Below is a small trained network, with its code and all its weights. Each question gives an input and a target symbol and asks what happens when units are switched off, that is, made to give their printed mean instead of their output.

import numpy as np


def w(rows, s, z=0):
    codes = np.array(rows[::2]) - 128.0
    scale = np.full(codes.shape[1], s)
    scale[-1] = z or s
    return codes * scale


def f(y):
    return np.maximum(y, 0)


def softmax(a):
    e = np.exp(a - a.max(-1, keepdims=True))
    return e / e.sum(-1, keepdims=True)


def log_softmax(a):
    a = a - a.max(-1, keepdims=True)
    return a - np.log(np.exp(a).sum(-1, keepdims=True))


def net(x, mask):
    ids = ['δεζηθλμξπτφψ'.index(c) for c in x.split()]
    T = len(ids)
    res = E[ids] + P[:T]
    r = res
    for j in range(2):
        rows = slice(3 * j, 3 * j + 3)
        q, k, v = (r @ M[0][rows].T for M in (Q, K, V))
        z = softmax(np.where(np.tri(T) > 0, q @ k.T / 3**0.5, -1e9)) @ v
        o = O[0][rows]
        res = res + np.where(mask[j], z, o[:, -1]) @ o[:, :-1]
    y = f(res @ A[0][:, :-1].T + A[0][:, -1])
    res = res + np.where(mask[2:10], y, B[0][:, -1]) @ B[0][:, :-1]
    return log_softmax(res[-1] @ U[:, :-1].T + U[:, -1])


Q, K, V, O, A, B = {}, {}, {}, {}, {}, {}
E = w([
[232,58,190,163,112],'δ',
[140,45,80,112,178],'ε',
[115,72,150,105,167],'ζ',
[126,133,83,141,132],'η',
[79,139,136,62,151],'θ',
[123,171,163,166,166],'λ',
[98,151,106,146,55],'μ',
[112,196,139,157,145],'ξ',
[187,6,112,132,87],'π',
[117,172,135,159,76],'τ',
[79,146,59,136,163],'φ',
[200,132,149,125,189],'ψ',
],0.016)
P = w([
[11,113,162,110,129],'0',
[152,170,102,186,104],'1',
[159,126,109,159,111],'2',
[140,158,154,171,102],'3',
[148,131,113,168,85],'4',
[122,159,153,172,81],'5',
[127,144,113,180,85],'6',
[107,162,138,175,84],'7',
],0.013)
Q[0] = w([
[103,129,97,72,109],'head 1',
[206,66,203,2,184],'head 1',
[142,71,93,27,131],'head 1',
[121,193,69,203,97],'head 2',
[159,131,60,146,81],'head 2',
[88,82,160,59,176],'head 2',
],0.0092)
K[0] = w([
[172,124,193,144,160],'head 1',
[243,180,89,145,103],'head 1',
[164,165,107,174,138],'head 1',
[1,178,160,60,102],'head 2',
[109,176,173,142,48],'head 2',
[192,91,135,173,112],'head 2',
],0.0091)
V[0] = w([
[69,12,48,25,194],'head 1',
[132,164,67,136,44],'head 1',
[157,165,234,150,192],'head 1',
[50,212,133,61,254],'head 2',
[72,154,31,119,86],'head 2',
[203,51,83,147,234],'head 2',
],0.0094)
O[0] = w([
[200,190,76,49,87,201],'head 1',
[17,108,212,42,218,108],'head 1',
[112,139,84,234,114,97],'head 1',
[2,77,91,87,26,149],'head 2',
[99,164,170,51,146,188],'head 2',
[184,95,104,143,42,3],'head 2',
],0.0089,0.0063)
A[0] = w([
[142,165,113,203,163,145],'neuron 1',
[139,170,189,162,98,152],'neuron 2',
[164,122,91,169,171,88],'neuron 3',
[190,75,128,66,172,211],'neuron 4',
[165,80,227,114,79,182],'neuron 5',
[80,181,132,120,126,253],'neuron 6',
[163,87,255,185,172,188],'neuron 7',
[91,222,156,221,99,223],'neuron 8',
],0.009,0.0037)
B[0] = w([
[117,66,107,115,141,178],'neuron 1',
[193,91,32,144,133,178],'neuron 2',
[191,127,217,67,114,158],'neuron 3',
[96,238,70,202,146,191],'neuron 4',
[37,211,72,91,184,178],'neuron 5',
[210,21,255,83,92,244],'neuron 6',
[113,124,56,65,95,254],'neuron 7',
[98,46,101,206,214,244],'neuron 8',
],0.0052,0.0089)
U = w([
[155,49,139,174,127,155],'δ',
[176,225,179,119,94,125],'ε',
[224,223,158,102,83,111],'ζ',
[162,134,254,74,139,146],'η',
[90,133,113,64,54,74],'θ',
[198,43,142,76,64,252],'λ',
[78,120,98,101,67,104],'μ',
[131,184,28,151,59,167],'ξ',
[73,156,133,134,196,153],'π',
[79,82,99,221,65,65],'τ',
[230,3,150,161,98,101],'φ',
[48,83,141,190,70,91],'ψ',
],0.0051,0.0037)

Each question gives the input, a string of symbols that net reads in full, and the target symbol t.
The units are the heads (3 rows each of Q, K, V and O) and the neurons (one row each of A and B). Each row of codes is followed by its name. A weight is (code - 128) times the scale printed after its matrix; where a second scale follows, it is the last column's (O, A, B and U).
mask holds one flag per unit, heads first, then neurons. A switched-off unit (its flag False) gives its mean, the last column of its rows in O or B, instead of its output. The means were averaged over made-up inputs and are rounded, as every weight is.
A unit's drop is (log p(t) with every unit on - log p(t) with that unit switched off) / (log p(t) with every unit on - log p(t) with every unit switched off).
The circuit of an input: a set's keep is (log p(t) with only the set's units on - log p(t) with every unit switched off) / (log p(t) with every unit on - log p(t) with every unit switched off). Starting from all 10 units, units are removed one at a time, each time the one whose removal leaves the highest keep (on an exact tie, the one counted first), for as long as the keep stays at least 0.8.
circuit, biggest first: the units of the circuit, biggest drop first
most important unit: the unit with the biggest drop
k most important neurons: the k neurons with the biggest drops, biggest first
which heads matter: for each layer, one digit per head in row order, 1 if its drop is at least 0.15 and else 0, layers parted by /
drop when u is switched off: that unit's drop, to one decimal
input λ π φ λ ε η, target τ: circuit, biggest first -> head 1; head 2
input ζ δ μ ε μ μ δ, target π: 2 most important neurons -> neuron 5; neuron 6
input ζ μ ζ τ, target ξ: circuit, biggest first -> head 1
input μ μ μ φ λ ε λ, target η: circuit, biggest first -> head 1; head 2; neuron 6
input ε ζ φ δ τ, target ζ: which heads matter -> 10
input ξ η ψ ζ π τ θ μ, target ψ: which heads matter -> 11
input ψ δ ε, target φ: 2 most important neurons -> neuron 3; neuron 1
input μ δ ζ μ φ, target η: circuit, biggest first -> head 2; head 1; neuron 6
input δ ζ λ δ ψ, target φ: which heads matter -> 11
input μ θ η, target η: circuit, biggest first -> head 2; head 1; neuron 6
input η η π δ μ μ μ ψ, target π: which heads matter -> 11
input λ μ φ ψ ψ μ μ, target τ: which heads matter -> 10
input ε μ η, target ζ: circuit, biggest first -> head 1; head 2
input μ π ζ, target ζ: which heads matter -> 01
input ζ μ ξ, target ξ: which heads matter -> 11
input ξ φ ε ζ θ ζ δ μ, target ψ: most important unit -> head 2
input μ π μ μ ξ, target η: circuit, biggest first -> head 1; head 2; neuron 6
input ζ μ μ, target ξ: which heads matter -> 10
input ξ μ ε, target π: 2 most important neurons -> neuron 4; neuron 6
input ε δ ξ ξ η φ, target ζ: circuit, biggest first -> head 1
input ξ μ ζ, target π: which heads matter -> 10
input ζ μ δ μ π, target π: which heads matter -> 11
input φ μ μ ζ, target π: 2 most important neurons -> neuron 5; neuron 4
input ε ζ δ μ ε φ, target ζ: drop when neuron 5 is switched off -> 0.0
